[[135 137 114]
 [154 129 137]
 [155 135  99]
 [120 114 129]
 [128 104 141]
 [145 108 138]
 [117 113 128]]
|
[[128 104 141]
 [145 108 138]
 [117 113 128]
 [120 114 129]
 [154 129 137]
 [155 135  99]
 [135 137 114]]

[[122 117 120 105 137]
 [123 116 120 102 137]
 [122 123 139 126 131]
 [123 118 121 108 137]]
|
[[123 116 120 102 137]
 [122 117 120 105 137]
 [123 118 121 108 137]
 [122 123 139 126 131]]

[[133 123 151 128 116 126 126 121 134 120 123 125 123 127 124]
 [135 136 113 132 125 124 118 127 144 127 118 132 134 128 121]
 [122 122 130 118 128 125 124 126 114 122 127 117 144 135 119]
 [129 115 122 135 129 142 135 117 126 130 118 118 118 126 132]]
|
[[129 115 122 135 129 142 135 117 126 130 118 118 118 126 132]
 [122 122 130 118 128 125 124 126 114 122 127 117 144 135 119]
 [133 123 151 128 116 126 126 121 134 120 123 125 123 127 124]
 [135 136 113 132 125 124 118 127 144 127 118 132 134 128 121]]

[[139 105 131 114 115 114]
 [133 137 128 111 124 121]
 [130 125 132 141 117 146]
 [126 133 130 138 140 115]
 [125 123 133 137 131 136]
 [136 142 126 134 129 115]]
|
[[139 105 131 114 115 114]
 [125 123 133 137 131 136]
 [130 125 132 141 117 146]
 [126 133 130 138 140 115]
 [133 137 128 111 124 121]
 [136 142 126 134 129 115]]

[[133 138]
 [135 125]
 [143 150]
 [138 132]
 [117 114]]
|
[[117 114]
 [135 125]
 [138 132]
 [133 138]
 [143 150]]

[[139 140 117 148 114 155 106 132 133 123 139]
 [116 111 134 128 136 115 131 117 135 143 127]
 [119 103 144 116 136 102 144 135 131 147 111]
 [120 120 129 133 131 123 124 117 133 132 131]]
|
[[119 103 144 116 136 102 144 135 131 147 111]
 [116 111 134 128 136 115 131 117 135 143 127]
 [120 120 129 133 131 123 124 117 133 132 131]
 [139 140 117 148 114 155 106 132 133 123 139]]

[[125 119 118 125 126 124 155 147 121 129]
 [120 121 144 123 121 122 135 117 139 129]
 [140 126 130 121 143 111 121 137 127 120]
 [137 129 131 133 123 125 125 126 119 146]
 [137 122 115 129 132 123 129 124 139 134]]
|
[[125 119 118 125 126 124 155 147 121 129]
 [120 121 144 123 121 122 135 117 139 129]
 [137 122 115 129 132 123 129 124 139 134]
 [140 126 130 121 143 111 121 137 127 120]
 [137 129 131 133 123 125 125 126 119 146]]
---
[[100 102]
 [150 100]
 [109 157]
 [153  99]]
|
[[100 102]
 [150 100]
 [109 157]]

[[126 134 117 155 155]
 [125 127 131 133 138]
 [131 139 110 150 142]
 [124 133 123 146 150]
 [124 131 131 131 137]]
|
[[126 134]
 [125 127]
 [131 139]]

[[153 153 102 153]
 [137 137 118 137]
 [117 117 140 117]
 [116 116 140 116]
 [127 127 129 127]]
|
[[153 153]
 [137 137]
 [117 117]]

[[130 133 126 117 135]
 [142 119 125 121 150]
 [124 132 128 118 129]]
|
[[130 133]
 [142 119]
 [124 132]]

[[129 131 128]
 [106 105 147]
 [114 114 140]]
|
[[129 131]
 [106 105]
 [114 114]]

[[143 149 131]
 [131 131 129]
 [137 146 128]
 [118 151 150]]
|
[[143 149]
 [131 131]
 [137 146]]
---
[[129 113 129 135]
 [124 121 121 138]
 [105 129 133 128]
 [129 137 135 121]
 [151 114 114 119]]
|
[[124 121 121]
 [105 129 133]]

[[123 125 126 122]
 [125 124 130 127]
 [128 143 134 127]
 [134 129 153 133]
 [134 124 105 129]]
|
[[125 124 130]
 [128 143 134]]

[[114 153 146]
 [146 138 136]
 [155 139 120]
 [123 134 125]
 [107 129 107]]
|
[[146 138 136]
 [155 139 120]]

[[132 149 135]
 [136 135 112]
 [124 133 131]]
|
[[136 135 112]
 [124 133 131]]

[[132 116 130]
 [131 144 126]
 [134 146 155]
 [133 151 151]]
|
[[131 144 126]
 [134 146 155]]

[[123 114 129]
 [152 123 134]
 [151 123 135]
 [155 120 137]]
|
[[152 123 134]
 [151 123 135]]

[[123 138 118 136]
 [119 130 136 104]
 [115 129 115 142]]
|
[[119 130 136]
 [115 129 115]]

[[106 137 129 122 130]
 [139 105 125 122 124]
 [130 126 124 132 126]
 [119 122 135 113 134]]
|
[[139 105 125]
 [130 126 124]]
